Here is a tiny trained network, its code and every weight. The questions are about switching its units off for an input and a class, where a switched-off unit gives its printed mean instead of its output.

import numpy as np


def w(rows, s, z=0):
    codes = np.array(rows[::2]) - 128.0
    scale = np.full(codes.shape[1], s)
    scale[-1] = z or s
    return codes * scale


def norm(h):
    return h / np.sqrt((h * h).mean(-1, keepdims=True) + 1e-5)


def f(y):
    return np.maximum(y, 0)


def log_softmax(a):
    a = a - a.max(-1, keepdims=True)
    return a - np.log(np.exp(a).sum(-1, keepdims=True))


def net(x, mask):
    res = np.array(x, float).reshape(1, 5) / 4 @ E
    u = 0
    for l in range(3):
        y = f(norm(res) @ A[l][:, :-1].T + A[l][:, -1])
        res = res + np.where(mask[u : u + 7], y, B[l][:, -1]) @ B[l][:, :-1]
        u += 7
    return log_softmax(norm(res)[-1] @ U[:, :-1].T + U[:, -1])


A, B = {}, {}
E = w([
[192,86,41,58,87],'x0',
[183,172,157,129,117],'x1',
[114,104,148,139,69],'x2',
[211,2,192,177,184],'x3',
[145,142,75,227,121],'x4',
],0.0057)
A[0] = w([
[41,61,122,82,160,124],'L0N0',
[129,143,122,75,222,114],'L0N1',
[102,136,168,139,154,1],'L0N2',
[87,95,83,153,133,111],'L0N3',
[97,82,197,121,8,118],'L0N4',
[185,165,185,99,95,105],'L0N5',
[130,147,108,117,203,35],'L0N6',
],0.014,0.0042)
B[0] = w([
[198,171,208,104,101,253],'L0N0',
[108,138,44,125,224,222],'L0N1',
[60,143,163,164,121,165],'L0N2',
[189,180,160,124,104,186],'L0N3',
[119,151,25,139,249,232],'L0N4',
[183,156,206,105,105,198],'L0N5',
[132,126,58,181,154,161],'L0N6',
],0.014,0.0049)
A[1] = w([
[24,90,207,159,153,118],'L1N0',
[183,30,60,44,88,94],'L1N1',
[151,117,86,234,66,6],'L1N2',
[173,109,111,153,176,123],'L1N3',
[113,107,134,144,79,76],'L1N4',
[176,161,176,150,154,18],'L1N5',
[124,2,174,126,158,94],'L1N6',
],0.014,0.0019)
B[1] = w([
[132,253,116,178,133,179],'L1N0',
[95,232,164,204,159,197],'L1N1',
[144,146,147,42,205,182],'L1N2',
[81,68,128,156,107,253],'L1N3',
[143,113,147,119,129,129],'L1N4',
[166,90,128,119,92,251],'L1N5',
[31,110,150,88,92,172],'L1N6',
],0.018,0.0064)
A[2] = w([
[16,132,99,59,49,194],'L2N0',
[127,112,188,59,157,7],'L2N1',
[150,89,176,125,61,154],'L2N2',
[164,98,11,142,117,40],'L2N3',
[68,133,125,143,170,180],'L2N4',
[218,124,133,130,86,132],'L2N5',
[97,194,64,59,82,191],'L2N6',
],0.012,0.0019)
B[2] = w([
[23,84,163,56,65,175],'L2N0',
[103,155,173,61,215,184],'L2N1',
[148,110,123,110,80,172],'L2N2',
[155,85,114,190,179,160],'L2N3',
[154,104,66,94,48,248],'L2N4',
[182,132,172,162,75,192],'L2N5',
[96,7,176,170,113,253],'L2N6',
],0.012,0.0053)
U = w([
[104,241,112,204,104,193],'0',
[23,36,156,96,65,154],'1',
[129,58,11,164,226,153],'2',
[151,130,170,60,223,135],'3',
[228,114,193,103,65,158],'4',
[183,87,62,112,82,74],'5',
[194,121,33,105,56,1],'6',
],0.011,0.0069)

Each question gives the input, the list of numbers given to net, and the class t.
The units are the neurons (one row each of A and B). Each row of codes is followed by its name. A weight is (code - 128) times the scale printed after its matrix; where a second scale follows, it is the last column's (A, B and U).
mask holds one flag per neuron, layer by layer. A switched-off neuron (its flag False) gives its mean, the last column of its row in B, instead of its output. The means were averaged over made-up inputs and are rounded, as every weight is.
A unit's drop is (log p(t) with every unit on - log p(t) with that unit switched off) / (log p(t) with every unit on - log p(t) with every unit switched off).
The circuit of an input: a set's keep is (log p(t) with only the set's units on - log p(t) with every unit switched off) / (log p(t) with every unit on - log p(t) with every unit switched off). Starting from the 12 units with the biggest drops (on a tie, the unit counted first), units are removed one at a time, each time the one whose removal leaves the highest keep (on an exact tie, the one counted first), for as long as the keep stays at least 0.8.
units of the circuit, in order: the units of the circuit, biggest drop first
top k neurons: the k neurons with the biggest drops, biggest first
k most important neurons of layer l: the k neurons of layer l with the biggest drops, biggest first
input [6,5,3,-6,8], class 3: top 2 neurons => [L1N2 L0N4]
input [4,-5,-3,1,5], class 3: units of the circuit, in order => [L1N2 L0N5 L0N4]
input [1,2,8,8,4], class 1: units of the circuit, in order => [L1N6]
input [-5,-6,4,-8,8], class 1: top 3 neurons => [L2N6 L1N1 L0N0]
input [2,-4,1,0,5], class 3: top 3 neurons => [L1N2 L0N0 L0N5]
input [3,6,3,-5,-8], class 3: top 3 neurons => [L0N5 L0N4 L1N3]
input [-7,1,8,1,8], class 2: units of the circuit, in order => [L0N4 L0N0]
input [4,-1,4,1,-7], class 3: units of the circuit, in order => [L0N0 L0N4]
input [7,7,-7,-1,6], class 0: top 2 neurons => [L1N1 L0N4]
input [8,-1,-5,-6,7], class 0: top 4 neurons => [L1N1 L0N4 L0N1 L1N3]
input [-4,4,1,0,5], class 3: units of the circuit, in order => [L1N2 L0N0 L0N4]
input [-7,-2,6,-8,2], class 1: 3 most important neurons of layer 2 => [L2N6 L2N0 L2N4]
input [3,-6,0,-1,-6], class 3: top 3 neurons => [L0N0 L2N1 L0N1]
input [8,8,4,-2,-1], class 0: 2 most important neurons of layer 0 => [L0N0 L0N3]
input [-2,-2,8,-6,1], class 2: top 2 neurons => [L0N4 L1N6]
input [-5,-3,6,-4,-3], class 2: top 3 neurons => [L0N4 L1N6 L1N1]
input [-4,-5,-8,8,5], class 1: units of the circuit, in order => [L1N6 L0N4]
input [-8,-8,6,5,-5], class 0: top 2 neurons => [L1N0 L0N2]
input [5,-7,-6,6,8], class 3: top 3 neurons => [L1N2 L0N1 L0N4]
input [-6,6,-4,3,0], class 0: 3 most important neurons of layer 0 => [L0N2 L0N0 L0N3]
input [6,-8,8,-6,6], class 2: 3 most important neurons of layer 2 => [L2N6 L2N0 L2N1]
input [8,0,8,-5,3], class 0: top 2 neurons => [L1N1 L0N1]
input [-5,-2,0,-4,6], class 3: top 4 neurons => [L1N2 L0N4 L0N0 L0N3]
input [-4,-7,-5,-3,0], class 4: 2 most important neurons of layer 0 => [L0N0 L0N4]
input [-5,-6,1,-4,-1], class 4: top neuron => [L0N0]
input [0,2,-5,1,-5], class 2: units of the circuit, in order => [L0N1]
input [1,-5,4,-4,-6], class 3: units of the circuit, in order => [L0N0 L0N4]
input [-8,1,2,6,-3], class 0: units of the circuit, in order => [L1N0]
